Here is a tiny trained network, its code and every weight. The questions are about switching its units off for an input and a target symbol, where a switched-off unit gives its printed mean instead of its output.

import numpy as np


def w(rows, s, z=0):
    codes = np.array(rows[::2]) - 128.0
    scale = np.full(codes.shape[1], s)
    scale[-1] = z or s
    return codes * scale


def norm(h):
    return h / np.sqrt((h * h).mean(-1, keepdims=True) + 1e-5)


def f(y):
    return y / 2 * (1 + np.tanh(0.7978845608 * (y + 0.044715 * y**3)))


def softmax(a):
    e = np.exp(a - a.max(-1, keepdims=True))
    return e / e.sum(-1, keepdims=True)


def log_softmax(a):
    a = a - a.max(-1, keepdims=True)
    return a - np.log(np.exp(a).sum(-1, keepdims=True))


def net(x, mask):
    ids = ['ΓΛΦΨαβεζηξω'.index(c) for c in x.split()]
    T = len(ids)
    res = E[ids] + P[:T]
    u = 0
    for l in range(3):
        q, k, v = (norm(res) @ M[l].T for M in (Q, K, V))
        z = softmax(np.where(np.tri(T) > 0, q @ k.T / 2**0.5, -1e9)) @ v
        res = res + np.where(mask[u], z, O[l][:, -1]) @ O[l][:, :-1]
        u += 1
        y = f(norm(res) @ A[l][:, :-1].T + A[l][:, -1])
        res = res + np.where(mask[u : u + 4], y, B[l][:, -1]) @ B[l][:, :-1]
        u += 4
    return log_softmax(norm(res)[-1] @ U[:, :-1].T + U[:, -1])


Q, K, V, O, A, B = {}, {}, {}, {}, {}, {}
E = w([
[120,97,153,77],'Γ',
[120,99,157,75],'Λ',
[126,196,179,103],'Φ',
[123,98,153,76],'Ψ',
[186,61,88,119],'α',
[104,25,120,146],'β',
[242,210,140,137],'ε',
[120,61,231,79],'ζ',
[17,89,115,248],'η',
[39,43,130,54],'ξ',
[199,101,125,178],'ω',
],0.015)
P = w([
[252,141,24,142],'0',
[245,125,42,128],'1',
[226,114,51,131],'2',
[212,102,64,137],'3',
[203,112,91,141],'4',
[190,111,110,128],'5',
[171,113,133,127],'6',
[164,96,133,116],'7',
[154,92,152,129],'8',
[129,92,180,103],'9',
[101,89,198,97],'10',
[91,68,222,92],'11',
[90,76,211,99],'12',
[111,73,190,120],'13',
],0.0037)
Q[0] = w([
[213,253,78,175],'0.h0',
[134,68,5,127],'0.h0',
],0.011)
K[0] = w([
[255,157,128,54],'0.h0',
[137,168,18,176],'0.h0',
],0.0082)
V[0] = w([
[188,74,234,132],'0.h0',
[81,50,128,253],'0.h0',
],0.0056)
O[0] = w([
[156,147,73,145,195],'0.h0',
[83,174,197,254,253],'0.h0',
],0.005,0.0033)
A[0] = w([
[74,106,143,32,55],'0.n0',
[42,93,104,206,195],'0.n1',
[86,95,30,168,255],'0.n2',
[1,161,126,134,35],'0.n3',
],0.0096,0.0026)
B[0] = w([
[114,150,22,94,201],'0.n0',
[127,106,192,2,253],'0.n1',
[50,187,157,45,198],'0.n2',
[131,183,177,251,167],'0.n3',
],0.0095,0.0041)
Q[1] = w([
[99,85,195,37],'1.h0',
[170,130,124,254],'1.h0',
],0.014)
K[1] = w([
[21,103,171,134],'1.h0',
[246,216,2,183],'1.h0',
],0.0088)
V[1] = w([
[83,139,2,61],'1.h0',
[209,27,239,26],'1.h0',
],0.0056)
O[1] = w([
[99,156,88,143,117],'1.h0',
[247,132,142,127,254],'1.h0',
],0.013,0.006)
A[1] = w([
[133,130,255,120,151],'1.n0',
[164,167,127,64,151],'1.n1',
[101,110,162,164,226],'1.n2',
[23,185,112,200,7],'1.n3',
],0.0091,0.0018)
B[1] = w([
[244,206,41,137,255],'1.n0',
[170,151,123,197,195],'1.n1',
[58,152,104,65,144],'1.n2',
[103,255,157,222,127],'1.n3',
],0.0069,0.0064)
Q[2] = w([
[252,126,193,30],'2.h0',
[108,99,140,22],'2.h0',
],0.012)
K[2] = w([
[131,103,251,125],'2.h0',
[108,102,161,152],'2.h0',
],0.019)
V[2] = w([
[144,14,138,68],'2.h0',
[145,184,1,245],'2.h0',
],0.0073)
O[2] = w([
[171,45,56,1,151],'2.h0',
[205,119,46,249,1],'2.h0',
],0.0087,0.0049)
A[2] = w([
[174,73,35,60,121],'2.n0',
[138,156,245,182,99],'2.n1',
[164,191,181,181,254],'2.n2',
[128,236,70,175,58],'2.n3',
],0.012,0.0078)
B[2] = w([
[67,149,141,159,203],'2.n0',
[144,175,203,242,175],'2.n1',
[2,64,203,122,245],'2.n2',
[190,254,139,29,130],'2.n3',
],0.0094,0.011)
U = w([
[137,171,96,153,180],'Γ',
[136,169,96,150,176],'Λ',
[164,249,135,125,70],'Φ',
[141,171,99,151,193],'Ψ',
[138,117,105,177,188],'α',
[120,147,147,50,3],'β',
[198,191,146,168,146],'ε',
[189,110,147,136,165],'ζ',
[76,161,178,175,148],'η',
[50,124,111,110,188],'ξ',
[97,57,133,154,189],'ω',
],0.018,0.0051)

Each question gives the input, a string of symbols that net reads in full, and the target symbol t.
The units are the heads (2 rows each of Q, K, V and O) and the neurons (one row each of A and B). Each row of codes is followed by its name. A weight is (code - 128) times the scale printed after its matrix; where a second scale follows, it is the last column's (O, A, B and U).
mask holds one flag per unit, layer by layer, with each layer's heads first. A switched-off unit (its flag False) gives its mean, the last column of its rows in O or B, instead of its output. The means were averaged over made-up inputs and are rounded, as every weight is.
A unit's drop is (log p(t) with every unit on - log p(t) with that unit switched off) / (log p(t) with every unit on - log p(t) with every unit switched off).
The circuit of an input: a set's keep is (log p(t) with only the set's units on - log p(t) with every unit switched off) / (log p(t) with every unit on - log p(t) with every unit switched off). Starting from the 12 units with the biggest drops (on a tie, the unit counted first), units are removed one at a time, each time the one whose removal leaves the highest keep (on an exact tie, the one counted first), for as long as the keep stays at least 0.8.
circuit, biggest first: the units of the circuit, biggest drop first
unit that matters most: the unit with the biggest drop
k most important neurons: the k neurons with the biggest drops, biggest first
k most important neurons of layer l: the k neurons of layer l with the biggest drops, biggest first
input ζ ζ η Γ, target η: unit that matters most -> 0.h0
input β ζ Γ, target ζ: 2 most important neurons -> 0.n3, 0.n1
input η α α, target η: 2 most important neurons -> 0.n1, 2.n1
input ξ η ε ξ β, target β: 3 most important neurons -> 0.n2, 1.n2, 2.n2
input Λ Ψ ε ω Φ ξ ω α Φ, target Φ: circuit, biggest first -> 2.n3, 1.h0, 2.h0
input ζ Γ Φ, target ζ: 2 most important neurons -> 0.n3, 1.n0
input Φ ε Ψ Φ Λ η Φ ξ β ε, target β: 2 most important neurons -> 0.n2, 2.n1
input α β ξ, target β: 2 most important neurons -> 0.n1, 2.n2
input ξ β ζ Γ ζ β ω Ψ η ξ, target η: 4 most important neurons -> 0.n3, 0.n0, 1.n0, 0.n1
input α Γ ζ ω ε Γ Φ η Φ α, target η: 3 most important neurons -> 0.n3, 1.n0, 2.n1
input ξ Λ Λ Λ ζ Λ Λ Λ ξ Λ α, target ξ: circuit, biggest first -> 1.h0, 0.n0, 0.n1
input ξ η ε, target η: circuit, biggest first -> 2.n2, 1.h0
input ξ Λ ξ Λ ε η β β Φ ξ ε, target β: circuit, biggest first -> 2.h0, 0.h0
input Φ ξ ε Γ Γ Φ Ψ ξ Φ Φ ω, target ω: unit that matters most -> 0.h0
input Γ ζ Λ, target ζ: 2 most important neurons -> 2.n2, 1.n0
input α η Ψ, target η: circuit, biggest first -> 0.h0, 2.h0
input Γ ε ζ β ξ ω ζ, target β: 3 most important neurons of layer 2 -> 2.n1, 2.n2, 2.n0
input α ε α Ψ Φ ξ ζ β ξ ε ω Ψ ζ, target β: 4 most important neurons -> 0.n3, 2.n1, 2.n2, 2.n0
input Φ Ψ Ψ η α Φ η ε ω Φ β ω ω, target β: circuit, biggest first -> 2.h0, 0.h0, 1.h0, 2.n1
input η η ξ ξ Φ β ω ξ ω β Φ α, target β: 2 most important neurons -> 0.n2, 2.n2
input ω Λ ε ξ ε ξ ξ ζ ε ζ, target ζ: 3 most important neurons of layer 0 -> 0.n0, 0.n1, 0.n2
input Φ β ζ, target ζ: circuit, biggest first -> 1.h0
input ζ Ψ Ψ Φ ζ β ε Γ α Φ, target β: 3 most important neurons -> 2.n1, 0.n3, 0.n2
input α ω α α β Λ ξ ω α Φ, target β: 2 most important neurons of layer 0 -> 0.n3, 0.n1
input η Φ Φ α Λ, target η: 2 most important neurons -> 1.n0, 0.n1
